Below are the code and all the weights of a small trained network. Each question names an input and a class and asks about switching units off, where a switched-off unit gives its printed mean instead of its output.

import numpy as np


def w(rows, s, z=0):
    codes = np.array(rows[::2]) - 128.0
    scale = np.full(codes.shape[1], s)
    scale[-1] = z or s
    return codes * scale


def norm(h):
    return h / np.sqrt((h * h).mean(-1, keepdims=True) + 1e-5)


def f(y):
    return y / 2 * (1 + np.tanh(0.7978845608 * (y + 0.044715 * y**3)))


def log_softmax(a):
    a = a - a.max(-1, keepdims=True)
    return a - np.log(np.exp(a).sum(-1, keepdims=True))


def net(x, mask):
    res = np.array(x, float).reshape(1, 5) / 4 @ E
    u = 0
    for l in range(4):
        y = f(norm(res) @ A[l][:, :-1].T + A[l][:, -1])
        res = res + np.where(mask[u : u + 4], y, B[l][:, -1]) @ B[l][:, :-1]
        u += 4
    return log_softmax(norm(res)[-1] @ U[:, :-1].T + U[:, -1])


A, B = {}, {}
E = w([
[146,137,122,132,138],'x0',
[135,136,123,127,137],'x1',
[144,213,179,82,16],'x2',
[197,85,109,2,128],'x3',
[125,123,131,129,122],'x4',
],0.0028)
A[0] = w([
[68,204,198,166,66,32],'0.n0',
[158,35,2,92,175,1],'0.n1',
[141,149,126,179,155,55],'0.n2',
[95,114,113,219,184,148],'0.n3',
],0.0035,0.00077)
B[0] = w([
[112,157,157,138,213,246],'0.n0',
[92,109,251,144,186,216],'0.n1',
[144,141,160,114,34,135],'0.n2',
[99,100,57,138,1,253],'0.n3',
],0.0038,0.0014)
A[1] = w([
[121,125,166,195,129,192],'1.n0',
[62,80,176,79,89,220],'1.n1',
[167,212,91,22,69,195],'1.n2',
[164,251,164,217,44,8],'1.n3',
],0.0034,0.0016)
B[1] = w([
[103,177,47,146,149,204],'1.n0',
[194,155,100,141,161,200],'1.n1',
[185,127,117,120,60,251],'1.n2',
[70,116,174,164,254,225],'1.n3',
],0.0044,0.0016)
A[2] = w([
[83,128,109,172,166,123],'2.n0',
[116,122,2,171,108,57],'2.n1',
[81,190,156,142,121,85],'2.n2',
[156,54,126,103,183,2],'2.n3',
],0.0068,0.0012)
B[2] = w([
[210,136,145,67,13,255],'2.n0',
[119,41,43,71,99,244],'2.n1',
[121,149,187,210,244,207],'2.n2',
[2,108,197,97,244,175],'2.n3',
],0.0038,0.0024)
A[3] = w([
[145,31,97,104,104,41],'3.n0',
[182,136,197,128,202,138],'3.n1',
[115,64,2,194,83,6],'3.n2',
[68,81,113,181,172,101],'3.n3',
],0.0067,0.0016)
B[3] = w([
[101,250,151,253,108,185],'3.n0',
[80,111,81,171,109,198],'3.n1',
[91,61,29,130,60,252],'3.n2',
[199,134,109,28,92,174],'3.n3',
],0.0048,0.0041)
U = w([
[90,69,16,169,45,254],'0',
[63,47,157,70,244,142],'1',
[86,215,184,246,172,108],'2',
[238,175,168,60,54,22],'3',
],0.012,0.00059)

Each question gives the input, the list of numbers given to net, and the class t.
The units are the neurons (one row each of A and B). Each row of codes is followed by its name. A weight is (code - 128) times the scale printed after its matrix; where a second scale follows, it is the last column's (A, B and U).
mask holds one flag per neuron, layer by layer. A switched-off neuron (its flag False) gives its mean, the last column of its row in B, instead of its output. The means were averaged over made-up inputs and are rounded, as every weight is.
A unit's drop is (log p(t) with every unit on - log p(t) with that unit switched off) / (log p(t) with every unit on - log p(t) with every unit switched off).
The circuit of an input: a set's keep is (log p(t) with only the set's units on - log p(t) with every unit switched off) / (log p(t) with every unit on - log p(t) with every unit switched off). Starting from the 12 units with the biggest drops (on a tie, the unit counted first), units are removed one at a time, each time the one whose removal leaves the highest keep (on an exact tie, the one counted first), for as long as the keep stays at least 0.8.
units of the circuit, in order: the units of the circuit, biggest drop first
most important unit: the unit with the biggest drop
top k neurons: the k neurons with the biggest drops, biggest first
top k neurons in layer l: the k neurons of layer l with the biggest drops, biggest first
drop of u: that unit's drop, to one decimal
input [2,0,-3,1,-1], class 1: most important unit : 2.n3
input [1,5,5,0,-3], class 2: top 3 neurons : 1.n3, 2.n0, 3.n2
input [8,7,3,0,-8], class 2: top 2 neurons in layer 2 : 2.n0, 2.n1
input [8,3,0,8,1], class 1: units of the circuit, in order : 2.n3, 2.n0
input [5,8,0,-7,-3], class 0: top 4 neurons : 0.n3, 0.n1, 2.n1, 3.n0
input [0,-8,1,-3,-1], class 2: top 2 neurons : 3.n2, 0.n0
input [6,4,5,0,-4], class 2: top 3 neurons : 1.n3, 2.n0, 3.n2
input [-1,-1,3,1,0], class 3: top 2 neurons : 1.n2, 0.n1
input [0,-8,-6,2,5], class 1: top 2 neurons : 2.n3, 0.n1
input [-5,-5,0,7,0], class 1: top 2 neurons in layer 2 : 2.n3, 2.n0
input [-4,2,1,1,-2], class 3: top 2 neurons in layer 0 : 0.n3, 0.n1
input [8,-5,-6,3,-6], class 1: drop of 2.n3 : 0.2
input [-3,-1,0,3,-8], class 1: drop of 0.n3 : 0.8
input [2,0,-1,7,3], class 1: top neuron : 2.n3
